Below are the code and all the weights of a small trained network. Each question names an input and a class and asks about switching units off, where a switched-off unit gives its printed mean instead of its output.

import numpy as np


def w(rows, s, z=0):
    codes = np.array(rows[::2]) - 128.0
    scale = np.full(codes.shape[1], s)
    scale[-1] = z or s
    return codes * scale


def norm(h):
    return h / np.sqrt((h * h).mean(-1, keepdims=True) + 1e-5)


def f(y):
    return y / 2 * (1 + np.tanh(0.7978845608 * (y + 0.044715 * y**3)))


def log_softmax(a):
    a = a - a.max(-1, keepdims=True)
    return a - np.log(np.exp(a).sum(-1, keepdims=True))


def net(x, mask):
    res = np.array(x, float).reshape(1, 6) / 4 @ E
    u = 0
    for l in range(3):
        y = f(norm(res) @ A[l][:, :-1].T + A[l][:, -1])
        res = res + np.where(mask[u : u + 7], y, B[l][:, -1]) @ B[l][:, :-1]
        u += 7
    return log_softmax(norm(res)[-1] @ U[:, :-1].T + U[:, -1])


A, B = {}, {}
E = w([
[81,141,56,197,205,208,131],'x0',
[79,135,155,207,162,171,125],'x1',
[107,46,73,103,206,147,87],'x2',
[194,119,105,99,129,102,70],'x3',
[121,40,142,85,170,148,73],'x4',
[247,153,122,185,182,191,52],'x5',
],0.0014)
A[0] = w([
[50,105,129,70,86,115,188,2],'L0N1',
[10,121,118,215,152,169,167,44],'L0N2',
[69,27,83,29,158,98,127,39],'L0N3',
[98,41,94,42,152,103,92,8],'L0N4',
[136,94,159,103,132,79,153,181],'L0N5',
[4,104,131,208,162,180,165,34],'L0N6',
[130,207,118,153,77,103,204,47],'L0N7',
],0.0034,0.0027)
B[0] = w([
[195,145,44,183,210,203,94,114],'L0N1',
[18,199,215,114,184,206,167,252],'L0N2',
[119,9,82,10,183,105,222,215],'L0N3',
[59,122,43,37,155,195,251,129],'L0N4',
[112,111,184,144,64,106,55,255],'L0N5',
[12,237,226,155,111,240,201,248],'L0N6',
[114,195,32,87,54,28,161,192],'L0N7',
],0.0029,0.00082)
A[1] = w([
[202,207,134,166,128,147,84,64],'L1N1',
[225,120,94,214,201,221,58,21],'L1N2',
[13,182,159,184,196,203,190,1],'L1N3',
[2,181,133,170,208,194,192,26],'L1N4',
[114,5,73,27,196,139,188,36],'L1N5',
[101,226,41,134,91,41,203,55],'L1N6',
[223,99,96,180,219,201,68,7],'L1N7',
],0.0036,0.0024)
B[1] = w([
[30,69,53,138,177,131,110,153],'L1N1',
[240,17,47,192,180,186,69,164],'L1N2',
[27,205,215,106,181,108,30,240],'L1N3',
[26,220,243,87,130,145,14,251],'L1N4',
[18,69,35,49,206,53,224,212],'L1N5',
[202,225,58,225,75,154,196,192],'L1N6',
[243,116,1,221,115,152,60,145],'L1N7',
],0.0036,0.002)
A[2] = w([
[87,17,38,18,190,118,219,49],'L2N1',
[62,175,157,83,72,115,173,109],'L2N2',
[167,225,64,210,32,159,227,35],'L2N3',
[215,67,32,236,215,195,52,20],'L2N4',
[64,152,121,109,47,129,182,14],'L2N5',
[149,104,203,138,104,91,68,138],'L2N6',
[3,219,217,119,196,241,61,4],'L2N7',
],0.0043,0.0027)
B[2] = w([
[10,47,39,42,252,48,186,209],'L2N1',
[190,177,142,203,193,172,45,184],'L2N2',
[126,225,17,149,56,79,235,189],'L2N3',
[242,48,66,178,212,235,51,207],'L2N4',
[162,96,51,154,180,207,90,131],'L2N5',
[122,26,205,58,119,160,176,155],'L2N6',
[2,249,245,226,162,207,49,254],'L2N7',
],0.004,0.0037)
U = w([
[236,12,243,33,15,28,137,2],'0',
[5,246,215,236,236,232,15,225],'1',
[207,240,15,195,9,31,242,181],'2',
[19,3,19,15,238,16,217,194],'3',
[245,32,36,241,231,236,16,227],'4',
],0.0043,0.0036)

Each question gives the input, the list of numbers given to net, and the class t.
The units are the neurons (one row each of A and B). Each row of codes is followed by its name. A weight is (code - 128) times the scale printed after its matrix; where a second scale follows, it is the last column's (A, B and U).
mask holds one flag per neuron, layer by layer. A switched-off neuron (its flag False) gives its mean, the last column of its row in B, instead of its output. The means were averaged over made-up inputs and are rounded, as every weight is.
A unit's drop is (log p(t) with every unit on - log p(t) with that unit switched off) / (log p(t) with every unit on - log p(t) with every unit switched off).
The circuit of an input: a set's keep is (log p(t) with only the set's units on - log p(t) with every unit switched off) / (log p(t) with every unit on - log p(t) with every unit switched off). Starting from the 12 units with the biggest drops (on a tie, the unit counted first), units are removed one at a time, each time the one whose removal leaves the highest keep (on an exact tie, the one counted first), for as long as the keep stays at least 0.8.
units of the circuit, in order: the units of the circuit, biggest drop first
most important unit: the unit with the biggest drop
k most important neurons: the k neurons with the biggest drops, biggest first
k most important neurons of layer l: the k neurons of layer l with the biggest drops, biggest first
drop of u: that unit's drop, to one decimal
input [6,-6,8,3,7,6], class 3: units of the circuit, in order : L1N5, L2N1
input [6,6,-3,3,-8,7], class 4: units of the circuit, in order : L1N2, L2N4
input [1,-7,-2,6,-1,-6], class 3: units of the circuit, in order : L0N3, L2N1
input [0,3,-6,7,0,1], class 2: units of the circuit, in order : L1N4, L2N3
input [6,-6,7,2,-8,-5], class 3: most important neuron of layer 0 : L0N3
input [-8,7,2,-1,5,4], class 4: 3 most important neurons : L0N7, L2N4, L1N4
input [0,-1,-1,-5,-6,8], class 4: 2 most important neurons : L2N4, L1N2
input [-1,-3,-5,8,-7,7], class 2: 2 most important neurons of layer 0 : L0N1, L0N7
input [-3,2,4,-4,4,-3], class 3: 2 most important neurons : L0N3, L1N5
input [-3,4,-4,-8,-6,6], class 2: 3 most important neurons : L0N7, L2N3, L1N6
input [-6,-1,-2,1,2,-3], class 0: 2 most important neurons : L0N5, L1N5
input [-8,-7,-8,0,2,-2], class 0: 3 most important neurons of layer 2 : L2N6, L2N7, L2N3
input [5,5,-3,7,2,1], class 4: 2 most important neurons of layer 1 : L1N2, L1N7
input [-2,-4,-6,4,2,5], class 0: most important unit : L0N1
input [5,-5,-4,-3,-2,-1], class 2: 2 most important neurons : L0N7, L1N6
input [-4,2,6,-2,-8,0], class 2: drop of L0N7 : 0.2
input [-4,-6,-5,1,3,-6], class 0: drop of L2N3 : 0.2
input [-1,-5,-6,-2,6,3], class 0: drop of L2N7 : 0.1
